array([ 25, 243,  44, 112,  92])
The first entry from the right?
A: 92
The 3rd entry from the right?
A: 44
The second entry from the right?
A: 112

Questions about the matrix below.
1) The fourth entry in reading order?
2) The entry just right of the largest entry?
3) The 1st entry in reading order?
[[-13, -7, -27, 20, -26, -21, -19, -21, -7, -14, -17, -23, -14, 0], [-19, -17, -27, 27, -28, -20, -8, -9, -19, 1, 2, -47, -16, -18], [-23, -12, -24, 7, -22, -27, 3, -20, -2, -6, -5, -32, -12, -20], [-28, -10, -36, 13, -26, -16, 9, -28, 2, -22, -11, -17, -6, -5], [-18, -19, -37, 32, -32, -15, -17, -16, 3, -3, -3, -33, -6, 7], [-6, 1, -26, 19, -33, -11, 6, -35, -1, -22, -15, -22, -10, 2], [-22, -2, -25, 11, -24, -17, -15, -34, -14, -17, 1, -34, -14, -5], [-26, -11, -25, 34, -24, -19, -9, -22, -10, -15, -3, -27, -11, -18], [-34, -13, -21, 11, -30, -2, -15, -29, -9, -24, -4, -23, -3, -26], [-3, -7, -39, 2, -32, -19, -8, -26, -11, -14, -6, -39, -3, -19], [-4, -15, -38, 16, -23, -4, 3, -4, -5, -2, -20, -25, -6, 0], [-17, 2, -37, 24, -31, -20, -10, -27, 8, -14, -20, -31, -12, 6], [-31, -15, -20, 29, -26, -10, -6, -27, -6, -19, -10, -18, -1, -15]]
1) 20
2) -24
3) -13

A =
[[-61 -61 -37 -61  75 -51]
 [ 76  69  44  78 -46  49]]
Which number is the last entry, reading row by row? 49
Which number is the smallest entry in the last row? -46
Which number is the first entry on the main diagonal? -61
The entry in the top-right corner -> -51
Which number is the entry just right of -37? -61
The second entry, reading row by row -> -61

Read these off the row that follows.
1) Give the entry just left of the smallest entry.
2) Give the second entry from the left.
3) Give the 1st entry from the right.
[3, 7, 3, 8, 2, 3]
1) 8
2) 7
3) 3

arr =
[[ -3.8  -0.2  -9.2  -1.1   2.2  -1.2  13.2 -11.1   6.5  -7.3]
 [  1.8   7.3 -14.0   2.9  11.1  -9.1  -6.0   0.0  -1.5   6.9]]
What is the 4th entry, reading row by row?
Answer: -1.1
What is the entry directly above -6.0?
Answer: 13.2
What is the first entry of the largest entry's row?
Answer: -3.8
The bottom entry of the column that holds the smallest entry: -14.0
What is the second smallest entry?
Answer: -11.1
The entry just left of 6.9: -1.5
What is the 3rd entry from the end, reading row by row?
Answer: 0.0
What is the largest entry in the first column?
Answer: 1.8
The entry in the top-right corner is -7.3
The third entry, reading row by row is -9.2
What is the entry in the bottom-right corner?
Answer: 6.9
What is the entry just right of the smallest entry?
Answer: 2.9
What is the entry just left of -9.1?
Answer: 11.1

[[ 21 -82 -16  11  -4  43 -10]
 [ 24 -82  -5  11  -3  49  -3]
 [  7  50 -20  11  -5  69 -10]
 [ 15  53 -19 -12  -3 -22  48]
 [ 29  -8 -28 -17 -37 -13 -17]
 [  6 -84  -9 -26   6  12  32]
 [ 25  55 -26  12   5  -6  49]
 [ 13  30 -12  -2   8  63 -28]
 [  2  41 -37 -24  -6 -35  -6]
 [  6  49 -19 -30 -24 -24  45]
 [  2 -76   4 -10   6  16  35]
 [  0 -56  18   1  25  38 -12]
 [ 13 -13 -15  12   5   4   7]
 [ -7 -58 -21 -27  -4  29 -14]]
The bottom entry of the column that holds the smallest entry is -58
The largest entry in the last row is 29
The minimum: -84
The third-last entry, reading row by row is -4
The entry directly above -22 -> 69
The second entry in reading order?
Answer: -82
The last entry of the smallest entry's row -> 32
The top-right entry is -10
The entry directly below the smallest entry?
Answer: 55
The entry just right of the largest entry is -10
The entry directly above the largest entry is 49
The first entry of the largest entry's row?
Answer: 7
The first entry, reading row by row -> 21
The third entry, reading row by row?
Answer: -16
The last entry, reading row by row?
Answer: -14
The entry just left of the smallest entry?
Answer: 6
The fourth entry from the end, reading row by row is -27
The entry in the bottom-left corner?
Answer: -7
The entry just right of the smallest entry?
Answer: -9
The entry just left of -22?
Answer: -3
The entry just right of 18 -> 1
The entry directly above -27?
Answer: 12
The top entry of the column that holds the largest entry?
Answer: 43
The largest entry in the last column?
Answer: 49
The entry just right of 30?
Answer: -12
The entry directly below the largest entry -> -22
The 2nd entry on the main diagonal is -82
The 3rd entry on the diagonal from the top-right corner?
Answer: -5
The entry just right of -2?
Answer: 8
The entry directly above -76 is 49
